Here is a tiny trained network, its code and every weight. The questions are about switching its units off for an input and a class, where a switched-off unit gives its printed mean instead of its output.

import numpy as np


def w(rows, s, z=0):
    codes = np.array(rows[::2]) - 128.0
    scale = np.full(codes.shape[1], s)
    scale[-1] = z or s
    return codes * scale


def norm(h):
    return h / np.sqrt((h * h).mean(-1, keepdims=True) + 1e-5)


def f(y):
    return np.maximum(y, 0)


def log_softmax(a):
    a = a - a.max(-1, keepdims=True)
    return a - np.log(np.exp(a).sum(-1, keepdims=True))


def net(x, mask):
    res = np.array(x, float).reshape(1, 5) / 4 @ E
    u = 0
    for l in range(2):
        y = f(norm(res) @ A[l][:, :-1].T + A[l][:, -1])
        res = res + np.where(mask[u : u + 15], y, B[l][:, -1]) @ B[l][:, :-1]
        u += 15
    return log_softmax(norm(res)[-1] @ U[:, :-1].T + U[:, -1])


A, B = {}, {}
E = w([
[99,186,121,42,72,152,173],'x0',
[139,138,117,97,236,210,100],'x1',
[159,95,6,140,194,81,83],'x2',
[13,179,177,111,195,34,119],'x3',
[208,84,138,62,131,125,137],'x4',
],0.002)
A[0] = w([
[74,128,130,138,140,21,105,7],'0.n1',
[115,142,14,115,183,126,118,59],'0.n2',
[145,126,100,62,163,81,133,27],'0.n3',
[116,125,73,95,185,103,102,34],'0.n4',
[102,131,49,156,195,71,115,49],'0.n5',
[159,128,84,1,226,111,129,139],'0.n6',
[157,127,144,68,79,126,103,61],'0.n7',
[131,105,231,160,235,123,106,3],'0.n8',
[150,117,108,114,133,59,116,50],'0.n9',
[25,149,132,137,63,71,150,118],'0.n10',
[134,119,202,87,199,144,141,120],'0.n11',
[99,151,143,194,122,55,139,28],'0.n12',
[91,160,108,29,74,153,155,46],'0.n13',
[191,96,61,77,153,41,132,108],'0.n14',
[160,120,140,36,70,88,115,28],'0.n15',
],0.0052,0.002)
B[0] = w([
[192,149,84,116,60,210,121,206],'0.n1',
[156,112,168,254,177,131,149,223],'0.n2',
[119,116,155,156,227,117,169,163],'0.n3',
[110,109,163,166,175,101,195,186],'0.n4',
[86,123,164,161,136,85,253,225],'0.n5',
[29,111,187,188,74,158,72,253],'0.n6',
[137,106,130,134,138,119,176,166],'0.n7',
[131,248,157,98,236,126,108,201],'0.n8',
[142,176,87,132,147,157,170,164],'0.n9',
[139,91,160,98,109,199,23,239],'0.n10',
[92,152,120,97,129,153,82,197],'0.n11',
[128,43,123,90,76,117,44,185],'0.n12',
[145,236,163,81,196,128,146,203],'0.n13',
[184,193,77,196,154,148,121,235],'0.n14',
[108,101,129,156,131,114,225,175],'0.n15',
],0.0085,0.0032)
A[1] = w([
[103,57,99,109,108,111,104,71],'1.n1',
[191,139,56,215,98,169,154,106],'1.n2',
[218,144,84,116,138,129,109,95],'1.n3',
[86,144,191,120,169,164,95,70],'1.n4',
[164,150,160,95,132,86,193,73],'1.n5',
[84,107,126,180,174,22,184,60],'1.n6',
[119,117,116,116,127,102,131,83],'1.n7',
[148,143,124,52,119,166,90,66],'1.n8',
[128,129,138,122,136,122,136,106],'1.n9',
[121,120,152,87,176,129,98,74],'1.n10',
[100,101,139,154,147,78,158,58],'1.n11',
[167,99,146,46,103,99,254,59],'1.n12',
[149,180,77,102,166,52,106,6],'1.n13',
[126,127,129,125,129,124,130,98],'1.n14',
[134,181,121,80,156,110,146,123],'1.n15',
],0.0075,0.0013)
B[1] = w([
[142,92,133,146,116,122,75,140],'1.n1',
[157,109,76,67,145,140,143,254],'1.n2',
[135,97,109,116,114,166,160,165],'1.n3',
[108,157,104,70,97,128,156,241],'1.n4',
[154,77,150,125,82,85,138,156],'1.n5',
[53,78,129,228,139,129,147,203],'1.n6',
[118,122,125,133,136,135,135,128],'1.n7',
[85,145,131,160,168,102,166,196],'1.n8',
[139,133,120,135,113,125,123,134],'1.n9',
[145,164,137,139,95,160,181,166],'1.n10',
[119,129,122,182,146,119,139,162],'1.n11',
[152,123,162,116,94,3,161,168],'1.n12',
[167,172,141,86,213,109,38,135],'1.n13',
[126,125,131,128,126,128,126,128],'1.n14',
[145,106,138,138,120,120,57,163],'1.n15',
],0.014,0.0054)
U = w([
[153,121,148,160,135,99,96,1],'0',
[173,101,175,113,83,17,169,126],'1',
[123,66,156,136,71,147,34,107],'2',
[90,101,122,248,192,128,167,172],'3',
[73,205,161,71,108,165,139,187],'4',
[162,171,144,126,189,98,59,41],'5',
[191,76,53,102,145,161,150,169],'6',
],0.011,0.0052)

Each question gives the input, the list of numbers given to net, and the class t.
The units are the neurons (one row each of A and B). Each row of codes is followed by its name. A weight is (code - 128) times the scale printed after its matrix; where a second scale follows, it is the last column's (A, B and U).
mask holds one flag per neuron, layer by layer. A switched-off neuron (its flag False) gives its mean, the last column of its row in B, instead of its output. The means were averaged over made-up inputs and are rounded, as every weight is.
A unit's drop is (log p(t) with every unit on - log p(t) with that unit switched off) / (log p(t) with every unit on - log p(t) with every unit switched off).
The circuit of an input: a set's keep is (log p(t) with only the set's units on - log p(t) with every unit switched off) / (log p(t) with every unit on - log p(t) with every unit switched off). Starting from the 12 units with the biggest drops (on a tie, the unit counted first), units are removed one at a time, each time the one whose removal leaves the highest keep (on an exact tie, the one counted first), for as long as the keep stays at least 0.8.
units of the circuit, in order: the units of the circuit, biggest drop first
most important unit: the unit with the biggest drop
top k neurons: the k neurons with the biggest drops, biggest first
drop of u: that unit's drop, to one decimal
input [5,-4,6,8,-7], class 2: most important unit -> 0.n10
input [1,-4,4,8,3], class 6: units of the circuit, in order -> 0.n1, 1.n2
input [6,-5,4,-1,-8], class 4: top 2 neurons -> 0.n13, 0.n10
input [6,-7,4,-5,1], class 1: units of the circuit, in order -> 1.n12, 0.n6
input [-8,-5,-1,-1,-1], class 2: top 2 neurons -> 0.n12, 0.n14
input [-5,-8,-6,8,2], class 2: top 3 neurons -> 0.n12, 0.n13, 1.n1
input [-3,-5,-8,0,2], class 2: top 4 neurons -> 0.n8, 0.n13, 0.n10, 0.n5
input [-4,-4,-7,1,-3], class 2: top 3 neurons -> 0.n12, 0.n13, 1.n1
input [6,-8,3,-5,3], class 1: top 2 neurons -> 1.n12, 0.n15
input [-2,-3,-4,-4,-5], class 2: top 3 neurons -> 0.n8, 0.n13, 0.n14
input [2,-3,-1,-5,-2], class 1: top 3 neurons -> 0.n6, 0.n14, 1.n12
input [3,1,0,-7,0], class 1: top 4 neurons -> 1.n12, 0.n14, 0.n6, 0.n10
input [6,5,3,-6,-8], class 6: top 3 neurons -> 0.n5, 1.n2, 0.n8
input [-7,-5,7,-5,3], class 6: units of the circuit, in order -> 1.n2
input [7,-6,6,6,-4], class 6: top 3 neurons -> 0.n1, 0.n6, 0.n8
input [-5,-8,2,8,7], class 6: drop of 0.n1 -> 0.1
input [-8,-4,-6,2,0], class 4: drop of 0.n8 -> 0.8
input [-2,-3,4,3,-8], class 2: drop of 0.n14 -> 0.2
